[[  8 -12  16   7  -9  28  34]
 [ 51 -16 -75  13  47 -19  27]
 [-50  39 -48  52  25 -23 -52]
 [ 19  33  28  24  30  31 -11]]
|
[[-50  39 -48  52  25 -23 -52]
 [  8 -12  16   7  -9  28  34]
 [ 19  33  28  24  30  31 -11]
 [ 51 -16 -75  13  47 -19  27]]

[[  3  15  53  73  -1  24  -9  37  -2  -1   6 -41  39]
 [  0   1   0 -16   0  10   9 -18   8 -30  15 -18 -17]
 [  7  -2  35  29   1 -20   5 -16   6  24  31  -1  47]]
|
[[  0   1   0 -16   0  10   9 -18   8 -30  15 -18 -17]
 [  3  15  53  73  -1  24  -9  37  -2  -1   6 -41  39]
 [  7  -2  35  29   1 -20   5 -16   6  24  31  -1  47]]

[[ -9   4  23  30 -11  65   4 -56 -19 -22  -7 -61]
 [ 28 -31 -13   8 -30  -5  41   4 -16 -15 -41   6]
 [ 12  -8 -22 -23   5 -55   3  48  13  16   0  51]
 [ -5   8  -5 -13  13 -21 -13  18  11  12  14  19]
 [ -6   9  -4 -13  14 -19 -15  17  12  13  16  18]
 [-30  35  13 -11  34   2 -47  -1  19  18  47  -3]]
|
[[-30  35  13 -11  34   2 -47  -1  19  18  47  -3]
 [ -9   4  23  30 -11  65   4 -56 -19 -22  -7 -61]
 [ -6   9  -4 -13  14 -19 -15  17  12  13  16  18]
 [ -5   8  -5 -13  13 -21 -13  18  11  12  14  19]
 [ 12  -8 -22 -23   5 -55   3  48  13  16   0  51]
 [ 28 -31 -13   8 -30  -5  41   4 -16 -15 -41   6]]

[[ 46  16 -40   6 -15  23  58   0  38   7   7 -34]
 [-40   4  12 -22  -2  -3  62 -16  -4 -13 -18 -13]]
|
[[-40   4  12 -22  -2  -3  62 -16  -4 -13 -18 -13]
 [ 46  16 -40   6 -15  23  58   0  38   7   7 -34]]

[[ -7 -24 -31   6 -77   1  70  18  16   2]
 [-31  -6   9 -28   2  39  -3 -14 -16 -43]
 [ 41  17 -15  46   0 -56  -1  30  20  51]
 [  2  22  23  -8  47   3 -41 -14 -22  -5]
 [ 14   6 -13  21  -5 -19   6  18  14  18]]
|
[[-31  -6   9 -28   2  39  -3 -14 -16 -43]
 [ -7 -24 -31   6 -77   1  70  18  16   2]
 [  2  22  23  -8  47   3 -41 -14 -22  -5]
 [ 14   6 -13  21  -5 -19   6  18  14  18]
 [ 41  17 -15  46   0 -56  -1  30  20  51]]

[[-40 -10 -14 -55   3  -5  13  29]
 [-14   6  -1  18 -36  20  -5 -40]
 [-16   3  31  37  31 -28   0 -48]
 [ 36  -5  32 -28  13  54 -28  30]
 [  9   8 -39 -16 -69 -17 -45 -25]
 [ 19   3  -7  23 -52  45  23  -2]
 [ -3  -8 -31 -46 -11  42 -16 -25]
 [ 14  12 -20  41  -9 -13  10  33]
 [ 23   2  11  11  48  46 -10  20]
 [-13  -8 -38  -9  -3 -61  48  21]
 [-78  -1  26 -35 -14 -29  -7  -3]]
|
[[-78  -1  26 -35 -14 -29  -7  -3]
 [-40 -10 -14 -55   3  -5  13  29]
 [-16   3  31  37  31 -28   0 -48]
 [-14   6  -1  18 -36  20  -5 -40]
 [-13  -8 -38  -9  -3 -61  48  21]
 [ -3  -8 -31 -46 -11  42 -16 -25]
 [  9   8 -39 -16 -69 -17 -45 -25]
 [ 14  12 -20  41  -9 -13  10  33]
 [ 19   3  -7  23 -52  45  23  -2]
 [ 23   2  11  11  48  46 -10  20]
 [ 36  -5  32 -28  13  54 -28  30]]
---
[[  0 -48  64 -43]
 [  5 -47  65 -47]]
|
[[  0 -48]
 [  5 -47]]

[[ 70  51 -34 -10]
 [-40 -13 -36 -18]]
|
[[ 70  51]
 [-40 -13]]

[[-27  13   0   6 -55]
 [ -5  -7  36 -58   1]
 [-32  14  -1   4 -81]
 [  9   5 -26  33   7]
 [ 24 -11  -9   5  59]]
|
[[-27  13]
 [ -5  -7]]

[[ 80  -1 -21]
 [ 40 -58  42]]
|
[[ 80  -1]
 [ 40 -58]]

[[  5 -44 -83   0  -2]
 [  0 -34 -58 -12   6]
 [ 13  -2 -26 -17   3]]
|
[[  5 -44]
 [  0 -34]]

[[-30 -14 -20 -49]
 [-17   1  82  35]
 [-32  73  29  36]]
|
[[-30 -14]
 [-17   1]]

[[-32 -16   6 -31 -10]
 [ -1  17  26 -15  33]
 [  5  33  35 -13  69]
 [ 16  28  17   0  37]]
|
[[-32 -16]
 [ -1  17]]
